The same points and some others measured another way (B), then each row and its match in B:
B:
1: [ -89  111  176    9   68  222  -31   44  -69  -85  254   49   35  122
  -93   74  -12 -160  -14  138  -49 -146  216  -22 -134  126]
2: [  10 -552   95  -67  122  109  277  -59  614 -135  433 -282   80 -325
   66  -50 -136  284  179  -86  -32  236 -320   71  553 -178]
3: [-144   62 -173 -111  117   78  -92  163  -48 -127   40   95  109   90
 -158  -58   34  125   87   98 -165  -62  144  -67   -1  117]
4: [ 198 -297 -208 -181   71  -76  204    8  169  -89  -48  -14    1 -186
  105 -229   92  198  223  138  -87   74  -55  225  283  -47]
5: [ -64 -145   26   -8   40   21   53   51  -26  -33  119  -66   28    0
   33   69  -43    4  -10  111   41  -10  -30   15   39   36]
6: [-153 -134   96  -63  111  153  -19   -7  133  -62  151   -4   69   -2
  -14  295   50   37  -20  -82  -93   -2  -63 -155  255  109]
7: [ 443  -28  -61 -173   40  179  364 -411  512  -94  142   71 -222 -232
  344   64  216 -171  269   24 -244  -16   44  212  462   69]
8: [-287   73 -203 -114  138   84 -161  111  -56  -94  -44  121  105  141
  -88  253   70  135  -31  -59 -178  -45   43 -274  131  185]
9: [ -91 -388 -110  -85   73  -99   92   57   60  -31  -32  -97   57  -93
  113  110   -3  215    5    7   49  113 -233  -25  299  -31]
10: [-207  257 -586   -9  -40 -183  -36  100 -177  -44  -53  -31  -12  182
   62   28 -185   60  -10  164  -26  -16   -4 -157 -157  115]
11: [  67 -223   10   35  -49  -56  188  -50  170   13  224 -227  -26 -130
  142   39 -137  -39   57  125  111   68 -195  115  122  -36]
12: [ 346 -278  -32 -210   91   37  215   20  212 -117   54   30   10 -237
  -12 -428  165  127  342  232 -138    4  102  396  211  -53]
13: [ 186 -202  -70 -165  178  177  326 -143  138 -240   89  145  -96  -62
  233 -208  103   69  136  127 -117   -8  204  172  237  -70]
14: [ -43 -441  -40 -117  137  -32  116  172   26 -120   45  -65  115 -102
  -21 -216  -17  290   93  118   28   88  -64  116  182 -106]
15: [-296 -521  -27 -192  277   66   -8  202  -40 -192  -93   81  193   -4
  -35   69  101  442  -45  -97  -54  104  -82 -160  380  -43]
16: [-203 -645 -391 -293  273 -150   52  308   32 -214 -264   45  225 -121
  -47 -262   82  720  133  -29  -99  220 -176  -30  474 -139]
17: [ -82  -21 -295 -111  100   29  116  -92   32 -122  -44   91  -59   63
  215  170   37   73   -6   -4 -106   10    5 -134  216   73]
18: [-173 -391   17  -53   91  -39   60   44  -22  -24  -27  -70   62  -31
  127  262    5  148 -108  -42   89   86 -223 -109  274   -6]
19: [-300  231  -43   22   77   63 -158  181 -673  -68 -125  224   19  414
  -11  164   14 -162 -255  230   78 -244  345 -177 -431  195]
20: [-114  -33   91 -136  139  161 -165  159  -46  -66   19  126  151   42
 -224   68  169   68   70   38 -177 -104  137  -53   76  175]
21: [ -27 -152   42  -46   74   54   69   73  -55  -82  106  -10   38    8
    0  -57   -7   26   27  151   13  -35   60   69    8   13]
22: [  17 -222  -89  -49   36  -59  129   30   10  -45   42  -71    8  -62
  100  -28  -29   72   45  128   40   39  -80   83  113  -19]
23: [-28 -20 -41 -63  62  79  34  35  24 -79 120  14  28  19 -17  -2   6   2
  64 115 -69 -49  74  17  40  73]
24: [-461  -27 -422 -111   98 -104 -248  231  -14  -34 -116  -15  196  103
 -142  326  -39  346  -46 -144 -151   80 -220 -407  231  170]
25: [ -45 -127  -92  -66   64   -1   40  101  -27  -76   66  -25   55    1
  -21  -78  -21   92   63  138  -20   -6   17   48   35   23]
26: [-200   58 -286  -86   48    5  -82   21  162  -36   43  -28   59   17
  -14  284   -7  111   36  -87 -169   33 -140 -234  240  162]
27: [ -36 -275   32  -64   83   -3   64  147  -68  -74   67  -41   88  -35
  -38 -134  -11  126   52  161   44    7    9  106   41  -27]
28: [-113  -20 -321 -127   41  -44  -37  -13  238  -16  -19  -35   44  -60
   29  257   42  151   97  -93 -182   68 -200 -170  340  146]
29: [  32  238 -261  -55  -94 -150 -110   45 -189  103 -179   40  -26   85
    3  173   97 -157   45  176  -66 -124   19    3 -112  258]
30: [  47 -220   51  -11    2  -18  143  -35   54    4  105 -106  -20  -72
  137   90  -26  -40   15  110   80   18 -106   85  124    8]
31: [ -48   32 -306  -88   29  -88   29   40 -144  -43 -128   63  -24   85
  112   63   29   39    9  126  -41  -40   28  -33   18  112]
32: [  40 -215 -170  -96   58  -48  166  -26   42  -73  -20  -16  -27  -53
  177   -3   17   97   48   93   -1   44  -64   61  198  -15]
33: [ -53 -381  -78 -299  296  197  118  -88  226 -216 -137  229   39  -86
  147  188  307  307   65 -198 -257   70   -8 -133  635   39]
34: [ 202 -630  397   40  -39   20  311 -146  601   73  457 -428   14 -435
  140  124 -110    0  136  -17  142  203 -479  242  497 -144]
35: [-147    8  -52 -190  219  257  -35  -79   92 -165  -33  247   19   84
   51  331  228   66   -9 -145 -277  -65  126 -242  340  188]
36: [  54 -149 -154  -92   49  -49   99   97   -9  -83   32  -24   34  -47
    3 -213  -11  115  135  205  -17    3   36  148   30  -11]
37: [  44  -49  125  -84  101  225   69  -77  274  -92  250   15   18  -76
  -24  100   77  -42  121    5 -166  -33   55   16  228   97]
38: [ -77  -40   67   66  -59  -44  -54  143  -46   57  203 -179   82   -4
 -113   45 -125  -79   14  181   89  -35  -81   46 -129   78]
39: [-100   91 -114 -119  131  193   -4  -46  146 -134  119  112   15   53
   -6  162   73   30   62  -32 -224  -53  105 -139  189  147]
40: [  25 -249 -293 -302  270  188  275 -288  367 -256 -110  238 -102  -84
  371  239  252  250   80 -228 -305  102  -13 -164  720   30]
41: [-195   94   26   40  -37   16 -228  257   85   51  297 -191  202   -3
 -365   28 -141   16  106  118  -65  -41  -74  -49 -125  152]
42: [ -91  120   49  -21   64  180  -36   14   30  -69  212   31   30   82
  -70  131   -2 -101   19   74 -104 -105  126  -69  -20  146]
43: [-116  161 -562 -135   60  -68    2   50   75 -124  -37   46   16   67
   27  -33  -37  189  129   57 -206   17   17 -126  117  107]
44: [-102  -58   96  -39   91  144    5   16  -16  -74  132   29   37   57
    1  155   22  -44  -29   54  -35  -64   62  -60   58   94]
45: [-170   -7  -63  -87  188  269   90  -95  200 -206  231   87    0   71
   89  194   -2   68   -9  -88 -177   -6   89 -207  259   64]
46: [ -59  243  -75  -44    4  -27 -146  144 -562   15 -227  213   -3  273
  -34   71  137 -210  -93  291   17 -253  308   12 -372  236]
47: [-258  -71  281    1  144  263  -66   31  -86  -84  195   62   75  137
  -41  344   29  -82 -164  -35  -16  -97   88 -203   57  125]
48: [  79   62  -56   -8  -25   18   67   28    6  -29  171  -53  -16    0
   -8  -98  -49 -107  105  227  -18  -73   85  132 -105   71]
49: [  86 -181  -90  -55   11  -31  195 -124   97  -23   31  -53  -80  -74
  248  130    9  -31   23   71   22   35 -116   58  215   15]
50: [ -99 -278  -83 -159  183   53   22  185  -18 -167    7   62  133  -14
  -92 -173   59  282   98   86  -92   18   62   32  153  -21]
51: [-239 -163  322   33  111  230  -39   34   12  -58  278  -44   97   63
  -50  310  -36  -56 -132  -36   26  -43  -12 -161   94   75]
52: [  86 -128 -389  -96  -23 -209   93  143   95  -40   10 -133   49 -123
  -21 -314  -89  205  231  233  -38   71  -98  184   54  -24]
53: [ 166  262 -575 -110  -82 -160   91  -63  161  -21  -31  -22  -95  -39
  104 -103  -20  -12  245  186 -189  -14   -5   88   47  136]
54: [ -87  -89  261   40   53  148   20   59  -91  -45  239  -42   44   61
  -39   97  -45 -122  -62  135   67  -91   81   14  -82   60]
55: [ -11  -45  142  -42   95  194   40   40   59 -104  244   17   49    2
  -71  -34   13  -40   72  120  -70  -74  139   54   13   59]
56: [ 174  -44 -191  -23  -64 -128  163   44  -24  -17   77 -109  -48  -56
   73 -265  -92  -35  153  315   58  -17   21  259 -108  -15]
57: [  61 -159 -232  -52  -18 -158  120   82   -8  -25    9 -106   11  -63
   67 -151  -68   92  109  210   46   37  -84  151   28  -15]
58: [-274 -291  123  -65  158  123  -39   71   15  -76   70   -1  118   27
    3  332   36  136 -117 -110  -13   33 -117 -208  267   58]
59: [ -10 -171 -231  -89   41  -97   98   45   -6  -55  -53  -27   11  -31
  106  -14   -1  123   60  106   -5   44  -75   34  138   18]
60: [  44 -377   40 -151  163  104  171   -2  169 -148   76   22   47 -127
   73  -74   96  184  104   33  -65   58  -16   92  322  -51]
61: [ -95  259 -154   35 -102 -102 -120   33 -247  110  -68   -2  -30  161
   43  322   -4 -237  -88  148   27 -137   -1 -106 -181  249]
62: [-124   -6 -100   40   -3  -45  -32  280 -124  -65  243 -149  128   53
 -205 -302 -231   81   86  296   60  -40   72  104 -280   -9]
63: [ 131  -37 -412 -102  -35 -164  164  -52  161  -26  -34  -72  -69 -103
  170  -70  -21   73  176  131  -73   60 -114  109  183   36]
64: [-315  112 -244  -99   80   20 -205   78  -55  -20 -101   91   89  145
  -51  416   71   90  -71 -109 -164  -37  -58 -344  162  244]
65: [ -43 -211 -196  -44   -8 -152   80   29   20   11  -37 -116    7  -54
  130  117  -48   94   10   68   51   68 -205   -7  171   20]
66: [ 156  -31  -61   28  -23    9  272  -91  -43  -79  188  -66 -127   14
  225 -160 -121 -159   42  288  102  -54  111  204 -116  -37]
67: [   6  253 -192   44  -95  -26   44  -97   28   35  138  -74  -93   71
  131  222  -90 -231    3  125  -21  -73  -17  -53  -63  169]
68: [ 233  161   -7   59 -134  -53   90   45  -13   46  252 -150  -47  -41
  -54 -260 -119 -253  184  392   49 -121  115  319 -307   67]
69: [-190  582 -282  -50   83  121 -187  175 -673 -150 -151  379  -25  494
  -89  -74   67 -198 -102  339 -114 -350  615 -113 -585  277]
70: [ 175 -215   28  -36  -54 -107   71  126  130   45  160 -201   69 -199
 -109 -233  -36   22  219  246   35   16 -106  297   17   -4]
71: [  14 -333 -297 -304  227  108  208 -233  451 -178 -133  147  -41 -170
  293  296  258  310  127 -272 -307  150 -180 -164  811   44]
72: [ -60  -50 -153   34  -67  -63   90  -92  253   43  199 -216  -31  -83
  139  280 -144  -34   21  -10    9   80 -279  -85  210   73]

[-125 -270 -195  485  109  -34   47 -219   80  -57   55 -227   82  134
 -185   15  -28   18 -186 -141   68   -6 -105 -241  -13] : 72
[ -91 -135 -129  244  151  105   70  -44  161  -97  114 -319   28   46
 -142   97  -94  132 -141   44  106   54  -72 -497  121] : 5
[  19   23 -123  127  -94  279  -85 -238  179 -205   96 -178 -162  159
  119  -98   93   46   49  -60  132   75   31 -242 -219] : 45
[  81  -74  142 -119 -198 -252  -25  186  -77  206   60   87  157  -93
   -8  309  -48   54  -16   27  -62 -304 -192  283  275] : 52
[ 119  -55  -95  223  -20  -73   37  -41 -231  157  -62  101  -59   38
  -16  -38    0   71 -145 -111  -58  -50 -110  229 -123] : 67
[  15  109  117  -69   20   50   34  324  -40   87   97 -125   -6 -116
    2  122  -89  266  -72  144   43   67 -113 -150  116] : 27
[ -83    6  -70  153  173  166   45  -61  196 -138   95 -308  -14  -35
  -75   71  -85  182  -89   82  137  123  -52 -534   64] : 19
[  19  185  119  -50 -233  -37 -116 -186  -35   89   32  203  -43 -153
  183  -18   61  173  133 -155  111  -74  -45  393 -201] : 8
[ 170  315  229 -187  -46  -27 -161   72   38 -120 -126  -34  -39  -67
  176   85  171  -48   15  104  -79   42 -234   57 -118] : 22
[ 255 -116 -198  125  -90  -95   50 -268 -237  194 -115  251  -95   25
   28   26  -31   -4  -82 -143  -83 -243  -48  323  -59] : 7
[ -30   29   23   32    6  101   21  115   66   -2  123 -178  -10  -46
  -11   92  -66  205  -46   72   89   46  -66 -238   78] : 60
[-104  -50 -134  275   53  154   37 -160   74  -30  124 -153  -55    3
  -45  -61  -70  225  -60  -86  172  100   14 -249  -98] : 6
[ 121  -87    6   12    2  -40   31  263  -37   39   30 -162   39   71
  -61  209  -29   23 -144  133  -87  -86 -182 -155  206] : 56
[ -76   80  120  129 -230 -224 -138 -330  -41  124    1  252   86 -164
  107   -2   73  101   96 -289  102 -150 -110  560 -208] : 71
[  31 -139   54  128 -136 -269   10  112 -192  248   27  110  134  -38
  -64  160  -35   69 -102  -99  -59 -213 -183  369  113] : 63
[-110  -22   94    5   24   33   44  284  107   34  194 -253   92  -98
  -89  213 -134  258  -61  141  107   16 -112 -324  256] : 14
[  31  -49  -96  114 -176   60   48  -49 -174  227  121  155 -101  -39
   55  -54  -85  279    5 -147  102  -75   51  260  -96] : 39
[ 158   31   74 -239 -118  -36   76  288 -143  249   92   88   -8 -171
   36  254 -163  260   -9  140   -7 -183  -73   84  281] : 62
[-117  -95   16  281 -188 -121  -25  -19 -142  196  114   89   63   -6
  -14  -49    9  184  -40 -237   84  -60  -83  387 -137] : 28
[ -44 -189 -152  306  201   13   85  -55  120  -91   37 -312   66   79
 -189  130  -86   37 -210   46   26   13 -131 -476  151] : 11
[   4    1  -34  182  168   37   18  -17   82 -104  -18 -238    8   12
  -76   73  -17   60 -150   63   15   87 -150 -347   24] : 30
[  -5  -40   87  118 -171  -45 -173    6  146 -170   52 -196   75  200
   55   77  209 -151  -13  -49  -27  -53 -206   22  -84] : 10
[  16   62  154   -3  -70 -226    3  144 -156  233    4  126  104 -205
   -8  156  -60  193  -54  -30   -6 -109 -179  306   88] : 59
[ 141   58  -74  -51  -41  178   84  132 -136  136   81   17 -165  -54
   63   16 -113  282  -41   70   52   13   24  -70   13] : 55
[ -93 -218  -40  211   69  -37   37  130  151  -65  132 -343  149   99
 -172  221  -59   36 -155   70   26  -48 -172 -386  248] : 57
[-121 -153 -172  190  -20  251   73  -56  158  -38  259 -252  -59   65
  -60   28 -132  264  -16   -9  213   32   81 -418   69] : 20
[ -34  145  107   78 -190 -152 -119 -341  -43  113  -18  259   22 -193
  140  -29   57  132  105 -254  117 -103  -75  491 -234] : 64
[-335    9  116  145   29   70   14   99  244  -20  289 -290  137 -181
  -98  121 -148  382    8    4  289  113  -44 -361  130] : 15
[  54   67  132  -11 -105 -237  -38  -41 -111  176  -44  176   87 -187
   36  149  -16  103  -14  -79  -10 -169 -173  353   39] : 31
[-168  312  517 -297 -287 -118 -255  348  229  -71  184 -139  192 -193
  175  235  147  146  189   86  116    5 -249  157   58] : 16
[  33  403  301 -110   48 -211 -115 -119  -32   51 -172  176   58 -377
  122   80   48  152   22  -24   28   37 -233  273 -132] : 18
